Below is a small trained network, with its code and all its weights. Each question gives an input and a class and asks what happens when units are switched off, that is, made to give their printed mean instead of their output.

import numpy as np


def w(rows, s, z=0):
    codes = np.array(rows[::2]) - 128.0
    scale = np.full(codes.shape[1], s)
    scale[-1] = z or s
    return codes * scale


def norm(h):
    return h / np.sqrt((h * h).mean(-1, keepdims=True) + 1e-5)


def f(y):
    return np.maximum(y, 0)


def log_softmax(a):
    a = a - a.max(-1, keepdims=True)
    return a - np.log(np.exp(a).sum(-1, keepdims=True))


def net(x, mask):
    res = np.array(x, float).reshape(1, 7) / 4 @ E
    u = 0
    for l in range(2):
        y = f(norm(res) @ A[l][:, :-1].T + A[l][:, -1])
        res = res + np.where(mask[u : u + 6], y, B[l][:, -1]) @ B[l][:, :-1]
        u += 6
    return log_softmax(norm(res)[-1] @ U[:, :-1].T + U[:, -1])


A, B = {}, {}
E = w([
[129,128,127,129],'x0',
[128,129,127,128],'x1',
[35,63,121,218],'x2',
[220,123,27,198],'x3',
[127,126,122,127],'x4',
[208,2,94,108],'x5',
[129,127,127,129],'x6',
],0.0058)
A[0] = w([
[111,115,59,224,75],'L0N0',
[232,170,107,136,152],'L0N1',
[110,187,248,169,146],'L0N2',
[175,229,104,157,1],'L0N3',
[146,141,158,36,172],'L0N4',
[124,74,169,83,81],'L0N5',
],0.013,0.005)
B[0] = w([
[120,192,128,171,228],'L0N0',
[129,97,100,85,255],'L0N1',
[128,142,63,120,233],'L0N2',
[102,171,250,49,190],'L0N3',
[145,169,100,221,234],'L0N4',
[128,115,177,157,178],'L0N5',
],0.014,0.0066)
A[1] = w([
[6,94,123,155,137],'L1N0',
[168,180,81,158,49],'L1N1',
[159,113,131,198,100],'L1N2',
[119,119,97,205,132],'L1N3',
[54,30,169,131,3],'L1N4',
[75,81,158,156,89],'L1N5',
],0.012,0.0039)
B[1] = w([
[96,90,25,59,221],'L1N0',
[103,116,191,221,225],'L1N1',
[130,46,207,109,211],'L1N2',
[167,83,207,36,255],'L1N3',
[97,255,164,16,164],'L1N4',
[140,187,226,47,165],'L1N5',
],0.0078,0.0058)
U = w([
[93,214,126,215,245],'0',
[118,152,249,47,69],'1',
[192,26,201,190,226],'2',
[240,90,25,131,2],'3',
[28,104,13,131,11],'4',
],0.016,0.0037)

Each question gives the input, the list of numbers given to net, and the class t.
The units are the neurons (one row each of A and B). Each row of codes is followed by its name. A weight is (code - 128) times the scale printed after its matrix; where a second scale follows, it is the last column's (A, B and U).
mask holds one flag per neuron, layer by layer. A switched-off neuron (its flag False) gives its mean, the last column of its row in B, instead of its output. The means were averaged over made-up inputs and are rounded, as every weight is.
A unit's drop is (log p(t) with every unit on - log p(t) with that unit switched off) / (log p(t) with every unit on - log p(t) with every unit switched off).
The circuit of an input: a set's keep is (log p(t) with only the set's units on - log p(t) with every unit switched off) / (log p(t) with every unit on - log p(t) with every unit switched off). Starting from all 12 units, units are removed one at a time, each time the one whose removal leaves the highest keep (on an exact tie, the one counted first), for as long as the keep stays at least 0.8.
circuit, biggest first: the units of the circuit, biggest drop first
k most important neurons: the k neurons with the biggest drops, biggest first
top k neurons in layer l: the k neurons of layer l with the biggest drops, biggest first
drop of u: that unit's drop, to one decimal
input [-6,5,-2,3,7,-7,-8], class 1: circuit, biggest first : L0N3
input [-2,-3,3,5,4,1,-7], class 2: 2 most important neurons : L0N2, L1N3
input [1,7,-4,-7,4,1,-2], class 2: top 2 neurons in layer 0 : L0N4, L0N0
input [-2,7,0,-8,-5,7,-2], class 2: 2 most important neurons : L0N4, L0N1
input [5,-6,2,0,-4,6,0], class 1: 3 most important neurons : L0N4, L0N2, L1N4
input [3,3,5,0,-6,-1,1], class 4: 2 most important neurons : L0N4, L1N0
input [6,-6,-1,2,-6,-8,2], class 1: 2 most important neurons : L0N3, L0N4
input [1,3,-8,1,6,1,7], class 3: 4 most important neurons : L0N1, L0N0, L0N4, L1N3
input [7,-1,-4,0,-2,6,0], class 2: 4 most important neurons : L0N4, L0N2, L1N0, L0N5
input [5,-4,1,-8,0,-1,0], class 4: 3 most important neurons : L0N2, L1N0, L0N0
input [1,-1,-2,-4,-2,-7,-3], class 0: top 2 neurons in layer 0 : L0N1, L0N4
input [0,4,4,-1,8,-5,-4], class 4: 2 most important neurons : L0N4, L1N0
input [-4,0,5,-6,3,0,-3], class 4: top 2 neurons in layer 0 : L0N2, L0N3
input [5,6,1,5,-2,5,8], class 2: top 2 neurons in layer 1 : L1N0, L1N1
input [0,5,6,-2,1,8,-4], class 1: circuit, biggest first : L1N4
input [3,8,-2,1,5,3,2], class 3: 2 most important neurons : L0N1, L0N0
input [-8,-6,0,3,0,-5,6], class 1: top 2 neurons in layer 0 : L0N3, L0N4
input [4,-3,7,-2,-8,5,-4], class 1: 2 most important neurons : L0N4, L1N4
input [2,4,-7,-1,4,-3,5], class 0: 2 most important neurons : L0N4, L1N3
input [7,-3,3,0,-4,5,-2], class 1: circuit, biggest first : L0N4
input [5,-4,6,-7,4,-8,-7], class 4: 2 most important neurons : L0N2, L1N0
input [2,-4,-7,-4,-7,0,1], class 0: drop of L0N2 : 0.1
input [3,-5,3,-4,6,-1,2], class 4: drop of L0N2 : 0.3
input [-7,-4,-8,-4,2,4,-3], class 2: drop of L0N4 : 0.3
